Here is a tiny trained network, its code and every weight. The questions are about switching its units off for an input and a class, where a switched-off unit gives its printed mean instead of its output.

import numpy as np


def w(rows, s, z=0):
    codes = np.array(rows[::2]) - 128.0
    scale = np.full(codes.shape[1], s)
    scale[-1] = z or s
    return codes * scale


def norm(h):
    return h / np.sqrt((h * h).mean(-1, keepdims=True) + 1e-5)


def f(y):
    return np.maximum(y, 0)


def log_softmax(a):
    a = a - a.max(-1, keepdims=True)
    return a - np.log(np.exp(a).sum(-1, keepdims=True))


def net(x, mask):
    res = np.array(x, float).reshape(1, 6) / 4 @ E
    u = 0
    for l in range(2):
        y = f(norm(res) @ A[l][:, :-1].T + A[l][:, -1])
        res = res + np.where(mask[u : u + 8], y, B[l][:, -1]) @ B[l][:, :-1]
        u += 8
    return log_softmax(norm(res)[-1] @ U[:, :-1].T + U[:, -1])


A, B = {}, {}
E = w([
[205,50,94,167,98],'x0',
[128,169,76,28,77],'x1',
[75,120,147,132,1],'x2',
[148,194,169,148,85],'x3',
[178,128,73,159,109],'x4',
[127,125,74,183,71],'x5',
],0.0085)
A[0] = w([
[252,181,54,71,128,62],'L0N0',
[180,176,255,78,194,115],'L0N1',
[232,108,140,178,55,160],'L0N2',
[109,54,164,48,73,103],'L0N3',
[44,176,106,86,192,2],'L0N4',
[116,71,145,154,235,130],'L0N5',
[215,132,124,53,169,84],'L0N6',
[109,167,88,234,68,57],'L0N7',
],0.0093,0.0041)
B[0] = w([
[245,255,213,170,121,210],'L0N0',
[48,186,126,148,103,228],'L0N1',
[63,171,131,81,107,254],'L0N2',
[130,80,41,77,73,189],'L0N3',
[112,134,190,13,203,180],'L0N4',
[124,56,109,149,181,242],'L0N5',
[238,160,81,160,66,188],'L0N6',
[14,90,42,189,24,201],'L0N7',
],0.0073,0.0056)
A[1] = w([
[101,102,101,12,144,116],'L1N0',
[166,179,200,142,57,66],'L1N1',
[134,19,135,163,206,16],'L1N2',
[177,45,114,147,204,107],'L1N3',
[95,150,135,152,91,154],'L1N4',
[84,217,141,70,48,158],'L1N5',
[116,180,207,115,254,3],'L1N6',
[57,127,182,125,160,123],'L1N7',
],0.01,0.0035)
B[1] = w([
[198,124,253,39,131,182],'L1N0',
[171,141,57,165,194,176],'L1N1',
[123,66,1,69,213,186],'L1N2',
[37,190,69,179,194,192],'L1N3',
[101,106,156,229,37,184],'L1N4',
[158,42,124,135,208,254],'L1N5',
[110,62,118,113,16,197],'L1N6',
[182,209,224,161,173,181],'L1N7',
],0.0069,0.0077)
U = w([
[235,221,84,163,156,204],'0',
[177,43,114,64,71,39],'1',
[93,159,203,224,163,5],'2',
[81,93,61,217,47,204],'3',
[89,85,50,170,253,170],'4',
[118,149,199,41,194,115],'5',
],0.019,0.0026)

Each question gives the input, the list of numbers given to net, and the class t.
The units are the neurons (one row each of A and B). Each row of codes is followed by its name. A weight is (code - 128) times the scale printed after its matrix; where a second scale follows, it is the last column's (A, B and U).
mask holds one flag per neuron, layer by layer. A switched-off neuron (its flag False) gives its mean, the last column of its row in B, instead of its output. The means were averaged over made-up inputs and are rounded, as every weight is.
A unit's drop is (log p(t) with every unit on - log p(t) with that unit switched off) / (log p(t) with every unit on - log p(t) with every unit switched off).
The circuit of an input: a set's keep is (log p(t) with only the set's units on - log p(t) with every unit switched off) / (log p(t) with every unit on - log p(t) with every unit switched off). Starting from the 12 units with the biggest drops (on a tie, the unit counted first), units are removed one at a time, each time the one whose removal leaves the highest keep (on an exact tie, the one counted first), for as long as the keep stays at least 0.8.
circuit, biggest first: the units of the circuit, biggest drop first
k most important neurons: the k neurons with the biggest drops, biggest first
k most important neurons of layer l: the k neurons of layer l with the biggest drops, biggest first
drop of u: that unit's drop, to one decimal
input [5,3,3,6,0,-8], class 0: circuit, biggest first	(L1N1)
input [-8,0,1,-3,5,4], class 5: circuit, biggest first	(L0N4 L1N0)
input [2,7,-3,4,-7,-3], class 0: 2 most important neurons	(L0N6 L0N0)
input [4,-3,-4,4,-7,7], class 3: 2 most important neurons	(L0N7 L0N2)
input [2,2,3,3,-3,-5], class 1: 2 most important neurons of layer 0	(L0N3 L0N4)
input [-8,3,0,8,7,4], class 3: 4 most important neurons	(L0N7 L1N4 L1N7 L1N0)
input [-6,0,-8,-5,-1,-2], class 5: 2 most important neurons	(L0N4 L1N0)
input [8,1,-8,-1,-3,-2], class 0: 3 most important neurons	(L0N6 L0N0 L1N5)
input [-7,-2,-6,2,2,2], class 5: 3 most important neurons of layer 0	(L0N4 L0N7 L0N0)
input [3,-7,-5,5,7,3], class 3: 3 most important neurons of layer 0	(L0N7 L0N2 L0N4)
input [-1,1,-1,-6,1,-5], class 5: 2 most important neurons	(L1N0 L0N4)
input [6,2,-3,4,-8,-1], class 0: 2 most important neurons of layer 0	(L0N6 L0N7)
input [2,-4,-7,6,5,7], class 3: 2 most important neurons	(L0N7 L1N7)
input [-1,5,7,-5,-4,3], class 1: most important neuron	(L1N0)
input [2,1,-3,6,-3,-4], class 0: 2 most important neurons	(L0N6 L1N1)
input [7,-8,7,-8,-6,2], class 4: 3 most important neurons	(L1N2 L0N1 L1N6)
input [-2,2,4,-8,-8,1], class 5: 2 most important neurons of layer 1	(L1N0 L1N6)
input [8,7,-2,-3,3,-7], class 0: drop of L0N0	0.2
input [8,5,-8,1,-5,5], class 0: drop of L0N7	0.0
input [8,1,-2,-3,5,-4], class 0: circuit, biggest first	(L0N0)
input [-8,-4,3,-4,8,-2], class 5: drop of L0N4	0.8
